Moves between states:
j992 χ j702
j992 δ j377
j172 χ j686
j172 δ j504
j590 χ j391
j590 δ j414
j15 χ j674
j15 δ j431
j813 χ j936
j813 δ j377
j718 χ j247
j718 δ j674
j399 χ j199
j399 δ j469
j75 χ j992
j75 δ j718
j391 χ j121
j391 δ j391
j88 χ j520
j88 δ j349
j377 χ j590
j377 δ j590
j670 χ j307
j670 δ j782
j502 χ j8
j502 δ j782
j469 χ j670
j469 δ j995
j270 χ j689
j270 δ j172
j485 χ j116
j485 δ j689
j260 χ j297
j260 δ j718
j330 χ j59
j330 δ j374
j686 χ j437
j686 δ j702
j431 χ j414
j431 δ j699
j349 χ j723
j349 δ j543
j247 χ j330
j247 δ j332
j240 χ j374
j240 δ j520
j59 χ j15
j59 δ j936
j8 χ j577
j8 δ j485
j307 χ j995
j307 δ j502
j437 χ j141
j437 δ j437
j409 χ j485
j409 δ j270
j723 χ j374
j723 δ j376
j936 χ j590
j936 δ j121
j572 χ j414
j572 δ j307
j35 χ j349
j35 δ j655
j543 χ j376
j543 δ j622
j332 χ j431
j332 δ j399
j251 χ j172
j251 δ j437
j520 χ j374
j520 δ j723
j702 χ j270
j702 δ j88
j297 χ j699
j297 δ j247
j699 χ j718
j699 δ j199
j577 χ j409
j577 δ j782
j121 χ j260
j121 δ j699
j782 χ j572
j782 δ j485
j504 χ j702
j504 δ j374
j116 χ j485
j116 δ j414
j374 χ j88
j374 δ j35
j689 χ j577
j689 δ j686
j199 χ j572
j199 δ j670
j141 χ j622
j141 δ j622
j376 χ j141
j376 δ j75
j995 χ j782
j995 δ j8
j674 χ j332
j674 δ j414
j622 χ j75
j622 δ j330
j655 χ j35
j655 δ j141
j414 χ j399
j414 δ j572

In the rows, 534 stands for zero.

The rows follow the links: the fewer symbols apart two states are, the more alike their rows tend to be.

Rows of some states; one shown again gets a slightly different row:
j813
 802   520   603   395   636   402   526   440   427   568   532   465   609   580   580   701   330   540   807   602   578   494   779   385   579   597   751   413   524   715   432   772   484   228   494   591   409   252   545   749   545   510   493   426   347   642   438   441   262   469   594   549   735   803   571   389   418   666   635   707   373
j577
 585   456   837   613   446   479   626   613   831   441   551   771   641   455   490   523   660   658   551   300   535   567   103   463   676   513   478   520   528   312   417   641   601   671   435   476   552   729   552   382   655   588   525   587   341   404   525   557   633   535   130   667   421   616   452   599   458   448   667   580   727
j8
 458   481   834   667   487   416   539   676   676   509   555   752   644   456   553   476   750   673   495   351   564   635   170   360   669   484   509   576   544   388   409   662   571   797   460   553   520   699   418   510   691   544   497   552   309   430   622   614   606   552   124   742   429   771   477   520   544   373   618   544   723
j399
 387   690   439   753   475   528   582   605   380   795   536   367   702   486   669   413   483   442   380   654   563   432   594   739   451   520   424   616   679   500   509   548   445   853   764   524   609   261   339   600   426   539   208   445   736   689   546   478   867   449   524   716   541   351   340   610   608   688   659   395   572
j374
 441   428   458   516   442   627   480   570   554   436   655   792   435   380   471   484   662   443   642   752   522   449   513   664   313   622   538   378   413   571   570   345   415   483   621   521   455   718   702   408   518   402   818   627   586   412   678   652   190   674   845   440   354   573   549   501   683   667   196   517   541
j699
 653   616   431   373   483   362   578   655   363   653   541   177   605   823   496   457   414   424   488   799   379   417   874   668   489   443   560   736   594   351   729   377   507   573   330   604   720   425   406   472   583   619   416   286   650   690   466   509   781   534   639   647   512   242   627   520   588   416   470   580   393
j377
 838   577   600   370   594   438   615   391   400   644   489   439   612   445   593   769   246   486   780   601   477   500   728   529   582   580   704   364   488   698   352   725   521   177   624   576   398   262   587   777   501   534   383   480   396   638   385   452   433   339   559   574   710   789   545   419   386   713   640   623   440
j718
 599   630   437   259   405   502   432   524   363   486   517   303   453   872   494   540   369   440   442   738   384   431   897   642   478   358   609   820   608   319   810   288   539   467   187   595   584   420   416   474   548   592   422   427   626   655   474   479   655   578   564   581   464   233   646   532   548   401   457   513   497
j35
 469   504   464   666   575   649   475   503   564   633   570   616   346   327   597   354   625   736   599   480   707   406   513   540   377   814   615   404   563   456   659   576   584   292   716   634   552   710   559   347   350   572   784   713   620   715   575   481   526   648   517   463   761   435   612   500   763   685   214   904   574
j520
 402   402   464   541   354   580   520   573   459   443   637   792   527   409   505   553   649   382   651   768   487   504   524   685   368   570   468   375   429   567   507   323   405   572   709   510   451   678   713   484   575   384   709   603   598   344   700   703   181   685   823   431   313   604   544   518   630   644   174   448   591
j622
 418   581   325   452   570   735   429   226   261   310   411   589   228   649   574   696   500   612   296   412   687   707   684   317   577   533   546   721   503   673   590   443   723   364   513   562   443   622   552   669   407   505   581   754   603   610   576   592   435   549   360   270   704   537   758   535   568   381   453   437   744
j431
 557   525   271   555   428   518   524   590   608   680   623   343   607   817   585   397   394   376   418   639   658   345   823   537   317   479   515   600   623   351   762   544   332   778   513   385   549   145   395   541   546   540   314   392   625   568   503   408   579   549   593   587   571   182   474   635   614   645   647   545   499

Each walk starts at a row. The symbols on each line, taken left to right, move it on to the next state.
Each answer is a row, close to the row of the state it stands for.
---
 612   655   506   310   481   391   482   651   431   512   531   259   499   789   428   449   448   480   556   776   332   419   875   638   542   413   609   772   607   324   756   336   546   496   185   588   685   551   433   388   555   595   494   328   604   663   436   444   664   616   601   633   424   295   621   532   581   347   414   613   387
χ δ δ δ χ:  394   630   557   790   507   429   633   635   428   859   535   503   745   425   675   402   584   489   429   546   588   600   430   641   583   564   385   553   630   489   353   586   503   935   843   567   593   330   354   641   531   498   200   452   586   584   534   578   890   518   323   725   559   572   367   600   577   637   656   367   624
δ δ χ χ δ:  431   514   806   785   522   387   553   648   575   595   552   667   689   444   637   474   716   647   453   439   500   671   191   415   691   504   469   577   626   452   346   601   598   853   617   598   541   635   379   532   708   547   399   496   391   467   593   633   678   585   175   802   442   820   413   503   508   430   637   476   688
---
 471   517   430   677   599   645   454   454   543   599   518   566   301   388   613   317   635   792   563   433   709   434   538   487   473   793   635   469   591   526   635   610   620   278   698   622   558   650   526   379   371   610   779   757   611   782   574   453   600   611   424   446   779   404   657   520   766   668   308   900   561
δ δ χ χ:  725   703   653   380   555   676   590   293   296   437   431   594   467   325   561   875   225   431   714   617   403   437   577   745   629   505   587   543   520   674   370   514   574    66   508   583   429   453   605   664   377   575   402   601   501   599   463   415   531   386   539   535   518   605   570   512   293   672   686   456   533
χ χ δ χ δ:  567   627   697   483   607   731   604   509   703   384   471   691   486   234   501   713   393   408   722   522   310   372   236   839   559   513   479   433   491   606   428   483   458   262   434   491   524   741   684   445   359   573   642   656   559   349   542   381   565   437   756   499   305   494   420   586   275   703   682   395   447
---
 686   614   556   291   496   303   501   611   405   515   529   200   546   775   422   463   439   472   572   759   286   510   906   614   562   424   597   667   540   318   734   320   584   421   203   624   683   551   487   425   611   655   517   283   575   648   426   538   667   582   634   584   467   357   699   472   526   339   411   645   345
δ χ δ:  511   608   266   548   455   574   524   607   573   667   622   368   615   804   581   433   394   387   397   671   614   308   805   633   343   449   540   664   658   371   773   443   340   771   489   437   575   168   359   539   514   558   300   432   657   605   575   430   634   515   598   575   513   156   483   602   627   615   631   531   527
χ δ χ δ δ:  573   565   340   631   450   500   705   487   583   828   607   391   766   619   638   442   432   400   467   512   725   432   596   673   426   555   403   490   584   465   497   591   446   791   795   404   610   135   448   626   557   555   234   433   630   564   454   562   821   419   461   599   686   369   389   678   611   683   721   468   581
---
 481   547   698   551   637   718   507   625   763   362   534   699   480   249   425   566   507   428   673   542   340   378   245   717   498   532   516   416   507   653   464   432   397   398   427   471   542   783   672   385   375   535   772   632   589   344   571   368   443   538   915   435   279   446   385   573   353   726   593   397   385
χ δ χ χ χ:  447   456   501   510   416   666   543   534   496   428   603   846   453   275   479   561   609   400   693   726   461   454   449   740   368   609   488   335   385   585   514   363   412   426   720   499   476   749   723   429   472   468   723   687   623   414   679   635   279   641   855   440   273   551   511   582   607   712   204   444   571
χ δ δ δ χ δ δ:  837   440   533   387   569   380   666   396   446   719   550   328   711   568   557   686   315   482   752   591   536   548   775   483   552   650   650   360   441   658   356   717   589   268   678   545   490   202   629   747   573   530   448   373   480   593   323   584   460   402   616   530   794   682   535   400   447   554   601   689   341
---
 545   523   262   504   443   572   517   527   604   644   574   393   575   865   606   452   356   364   425   627   660   377   827   576   323   464   555   674   647   340   790   519   306   760   442   395   540   149   358   550   546   512   304   470   615   601   533   454   556   539   570   532   579   187   482   625   606   635   658   514   525
δ χ δ:  307   738   673   816   607   416   497   685   362   755   510   530   649   385   655   400   665   604   376   595   476   629   414   604   632   455   455   647   750   600   397   559   536   868   732   680   540   491   259   604   492   523   309   506   546   656   624   540   805   545   410   836   485   723   377   461   606   620   570   350   582
δ δ δ δ:  587   464   769   609   509   615   665   598   987   382   534   698   597   344   439   557   563   586   585   222   507   483    64   564   642   519   446   440   449   375   449   633   587   529   397   407   585   742   622   350   563   607   590   568   435   330   443   477   646   477   361   560   396   485   406   643   353   520   786   496   627
---
 804   465   535   393   596   331   496   509   510   590   605   361   622   777   552   624   433   464   720   643   571   563   819   328   498   550   781   444   506   658   528   722   473   348   456   551   418   248   535   695   670   503   532   372   316   621   437   568   230   501   645   543   739   741   594   375   470   547   561   797   336
χ χ δ δ δ χ:  764   472   483   265   522   222   602   606   450   661   544   158   690   769   403   461   461   492   678   697   429   621   903   471   572   540   618   503   412   431   581   523   612   430   419   592   660   450   638   578   705   582   577   222   547   613   342   630   628   544   689   530   700   514   684   399   559   383   422   668   289
χ δ χ χ χ:  602   406   416   478   546   416   341   546   622   437   647   553   505   908   591   578   550   513   546   586   678   523   847   253   419   479   730   554   626   569   704   671   313   621   342   475   412   252   430   675   650   480   588   424   368   579   627   474    56   592   648   528   631   629   626   414   554   524   616   707   464
---
 357   763   551   746   558   416   590   663   344   848   490   369   683   468   618   385   514   492   363   680   479   501   580   793   534   489   441   668   703   513   511   487   496   834   721   646   642   378   328   608   454   594   240   394   659   714   525   498   944   511   461   758   504   477   400   537   614   637   575   418   533
δ χ χ χ δ χ:  609   363   580   622   330   553   775   494   786   652   556   635   722   510   556   505   536   497   509   278   688   470   273   516   537   614   402   427   450   257   429   661   532   705   702   356   586   452   614   486   661   564   387   562   455   332   427   681   779   458   185   566   513   391   440   716   520   457   692   490   757
δ δ δ δ χ δ:  592   404   708   612   388   515   730   553   872   560   543   684   680   464   543   521   586   605   529   247   655   512   147   484   617   534   447   439   415   236   408   695   587   684   558   403   605   621   577   447   724   548   463   517   376   334   498   628   734   459   143   585   453   530   430   678   517   379   676   544   757
